Here is a tiny trained network, its code and every weight. The questions are about switching its units off for an input and a target symbol, where a switched-off unit gives its printed mean instead of its output.

import numpy as np


def w(rows, s, z=0):
    codes = np.array(rows[::2]) - 128.0
    scale = np.full(codes.shape[1], s)
    scale[-1] = z or s
    return codes * scale


def f(y):
    return np.maximum(y, 0)


def softmax(a):
    e = np.exp(a - a.max(-1, keepdims=True))
    return e / e.sum(-1, keepdims=True)


def log_softmax(a):
    a = a - a.max(-1, keepdims=True)
    return a - np.log(np.exp(a).sum(-1, keepdims=True))


def net(x, mask):
    ids = ['αγδεζηθλμξπστφψω'.index(c) for c in x.split()]
    T = len(ids)
    res = E[ids] + P[:T]
    u = 0
    for l in range(2):
        r = res
        for j in range(2):
            rows = slice(3 * j, 3 * j + 3)
            q, k, v = (r @ M[l][rows].T for M in (Q, K, V))
            z = softmax(np.where(np.tri(T) > 0, q @ k.T / 3**0.5, -1e9)) @ v
            o = O[l][rows]
            res = res + np.where(mask[u + j], z, o[:, -1]) @ o[:, :-1]
        u += 2
        y = f(res @ A[l][:, :-1].T + A[l][:, -1])
        res = res + np.where(mask[u : u + 4], y, B[l][:, -1]) @ B[l][:, :-1]
        u += 4
    return log_softmax(res[-1] @ U[:, :-1].T + U[:, -1])


Q, K, V, O, A, B = {}, {}, {}, {}, {}, {}
E = w([
[129,93,128,162],'α',
[139,44,125,158],'γ',
[168,68,182,164],'δ',
[145,166,143,150],'ε',
[163,220,159,138],'ζ',
[149,45,134,153],'η',
[106,106,89,155],'θ',
[154,135,224,160],'λ',
[123,159,54,143],'μ',
[108,131,184,135],'ξ',
[129,171,159,129],'π',
[133,154,117,148],'σ',
[130,244,67,134],'τ',
[87,236,111,96],'φ',
[78,131,197,113],'ψ',
[250,125,91,186],'ω',
],0.015)
P = w([
[169,27,187,70],'0',
[90,148,254,211],'1',
[92,157,245,231],'2',
[116,168,241,228],'3',
[126,172,226,227],'4',
[123,168,197,230],'5',
[140,154,181,225],'6',
[140,156,147,222],'7',
[142,148,119,216],'8',
[176,134,109,204],'9',
[168,117,83,196],'10',
[149,113,67,200],'11',
],0.0076)
Q[0] = w([
[111,58,130,49],'0.h1',
[130,81,200,72],'0.h1',
[100,117,115,3],'0.h1',
[146,100,63,118],'0.h2',
[102,110,130,17],'0.h2',
[128,117,136,197],'0.h2',
],0.014)
K[0] = w([
[103,116,184,74],'0.h1',
[90,149,162,130],'0.h1',
[64,74,252,124],'0.h1',
[105,135,134,98],'0.h2',
[67,125,106,236],'0.h2',
[207,93,101,48],'0.h2',
],0.013)
V[0] = w([
[36,30,197,219],'0.h1',
[17,199,90,1],'0.h1',
[185,239,167,113],'0.h1',
[138,190,192,100],'0.h2',
[156,55,30,48],'0.h2',
[135,131,120,175],'0.h2',
],0.0085)
O[0] = w([
[156,39,164,44,76],'0.h1',
[83,255,9,43,10],'0.h1',
[79,108,97,216,198],'0.h1',
[45,45,114,126,141],'0.h2',
[208,195,45,148,111],'0.h2',
[110,65,115,131,137],'0.h2',
],0.0085,0.011)
A[0] = w([
[89,140,218,93,199],'0.n1',
[14,191,32,158,84],'0.n2',
[185,70,84,204,120],'0.n3',
[236,240,254,175,254],'0.n4',
],0.0061,0.0076)
B[0] = w([
[194,90,37,152,160],'0.n1',
[146,96,179,101,155],'0.n2',
[89,254,95,59,202],'0.n3',
[77,93,67,100,253],'0.n4',
],0.0067,0.018)
Q[1] = w([
[204,162,170,115],'1.h1',
[177,175,157,84],'1.h1',
[114,51,118,136],'1.h1',
[239,221,221,2],'1.h2',
[107,129,133,189],'1.h2',
[116,80,34,169],'1.h2',
],0.0097)
K[1] = w([
[40,170,187,124],'1.h1',
[139,121,138,79],'1.h1',
[137,103,54,153],'1.h1',
[92,138,173,218],'1.h2',
[249,168,139,153],'1.h2',
[179,151,114,70],'1.h2',
],0.015)
V[1] = w([
[203,105,91,112],'1.h1',
[222,145,112,189],'1.h1',
[37,49,179,118],'1.h1',
[25,140,142,254],'1.h2',
[51,107,66,220],'1.h2',
[19,28,237,193],'1.h2',
],0.0072)
O[1] = w([
[136,120,127,173,99],'1.h1',
[246,220,81,139,254],'1.h1',
[84,135,145,74,207],'1.h1',
[80,108,140,223,48],'1.h2',
[99,130,115,159,177],'1.h2',
[107,213,213,150,41],'1.h2',
],0.011,0.0037)
A[1] = w([
[161,119,251,81,2],'1.n1',
[60,88,104,60,181],'1.n2',
[95,167,249,189,230],'1.n3',
[106,78,103,170,106],'1.n4',
],0.011,0.0048)
B[1] = w([
[111,178,145,151,165],'1.n1',
[71,108,181,94,152],'1.n2',
[135,92,87,138,253],'1.n3',
[151,246,105,107,215],'1.n4',
],0.012,0.014)
U = w([
[171,157,163,102,127],'α',
[192,166,144,85,84],'γ',
[178,247,199,132,2],'δ',
[156,67,131,149,137],'ε',
[124,59,83,175,36],'ζ',
[189,173,146,90,78],'η',
[172,52,114,79,201],'θ',
[133,171,188,181,74],'λ',
[154,91,35,98,104],'μ',
[139,139,163,113,167],'ξ',
[135,66,136,127,225],'π',
[158,108,133,123,168],'σ',
[107,217,64,113,133],'τ',
[102,126,100,74,173],'φ',
[127,138,154,92,193],'ψ',
[254,142,142,222,175],'ω',
],0.0075,0.0079)

Each question gives the input, a string of symbols that net reads in full, and the target symbol t.
The units are the heads (3 rows each of Q, K, V and O) and the neurons (one row each of A and B). Each row of codes is followed by its name. A weight is (code - 128) times the scale printed after its matrix; where a second scale follows, it is the last column's (O, A, B and U).
mask holds one flag per unit, layer by layer, with each layer's heads first. A switched-off unit (its flag False) gives its mean, the last column of its rows in O or B, instead of its output. The means were averaged over made-up inputs and are rounded, as every weight is.
A unit's drop is (log p(t) with every unit on - log p(t) with that unit switched off) / (log p(t) with every unit on - log p(t) with every unit switched off).
The circuit of an input: a set's keep is (log p(t) with only the set's units on - log p(t) with every unit switched off) / (log p(t) with every unit on - log p(t) with every unit switched off). Starting from all 12 units, units are removed one at a time, each time the one whose removal leaves the highest keep (on an exact tie, the one counted first), for as long as the keep stays at least 0.8.
circuit, biggest first: the units of the circuit, biggest drop first
most important unit: the unit with the biggest drop
top k neurons: the k neurons with the biggest drops, biggest first
which heads matter: for each layer, one digit per head in row order, 1 if its drop is at least 0.15 and else 0, layers parted by /
input μ γ γ λ τ τ μ π ζ, target μ: circuit, biggest first => (1.h2 0.h1 0.h2)
input μ τ τ, target μ: circuit, biggest first => (0.h1 0.h2 1.h2)
input ζ θ λ λ ω ω λ α τ, target ζ: most important unit => 1.n3
input ω ζ δ τ τ ω λ θ, target ω: circuit, biggest first => (1.h1 0.h2)
input τ τ ω, target τ: which heads matter => 10 / 01
input ω η π τ ω δ λ ω τ, target ω: which heads matter => 11 / 10
input θ π θ ω ω μ ζ ω η, target θ: which heads matter => 11 / 01
input μ θ α τ ε τ λ, target μ: circuit, biggest first => (1.h2 0.h1 0.h2)
input ζ ζ φ δ ξ τ μ, target ζ: top 3 neurons => (1.n3 0.n4 0.n3)
input δ ε ω, target δ: circuit, biggest first => (0.h1 1.h2)
input θ α φ λ δ δ, target θ: which heads matter => 11 / 01
input τ α θ ω δ μ φ γ, target τ: circuit, biggest first => (1.n4 1.h2 0.h1)
input μ τ τ λ θ ξ θ θ, target μ: circuit, biggest first => (0.h1 1.h2)
input τ ω δ α τ η τ σ ε, target τ: circuit, biggest first => (0.h1 1.h2 1.n4)
input τ π θ φ τ μ α, target τ: most important unit => 1.n4
input τ θ ω τ φ ω τ θ, target τ: circuit, biggest first => (1.n4 1.h2)
input μ π γ, target μ: circuit, biggest first => (0.h1 1.h2)
input μ α ζ τ τ τ μ ω, target μ: circuit, biggest first => (1.h2 0.h2 0.h1)
input ω ω τ ε, target ω: circuit, biggest first => (1.h1 0.h2)
input λ ε τ θ, target λ: circuit, biggest first => (1.h2)
input λ θ η γ γ τ ω ω ψ ω σ, target ω: which heads matter => 10 / 01
input φ λ α λ, target φ: top 2 neurons => (1.n2 0.n2)
input τ λ μ ω α ζ λ μ τ δ σ α, target τ: top 2 neurons => (1.n4 1.n3)
input λ ε ω λ φ θ τ φ λ, target λ: top 3 neurons => (1.n1 0.n3 1.n4)
input ζ μ θ τ δ μ, target ζ: circuit, biggest first => (1.h2 1.n3 0.h2 0.n3)
input λ π γ, target λ: top 3 neurons => (1.n1 0.n4 0.n3)
input λ φ μ, target λ: most important unit => 1.h2
input τ θ ζ δ ω ξ ε μ τ γ θ, target τ: top 3 neurons => (1.n4 1.n3 0.n3)
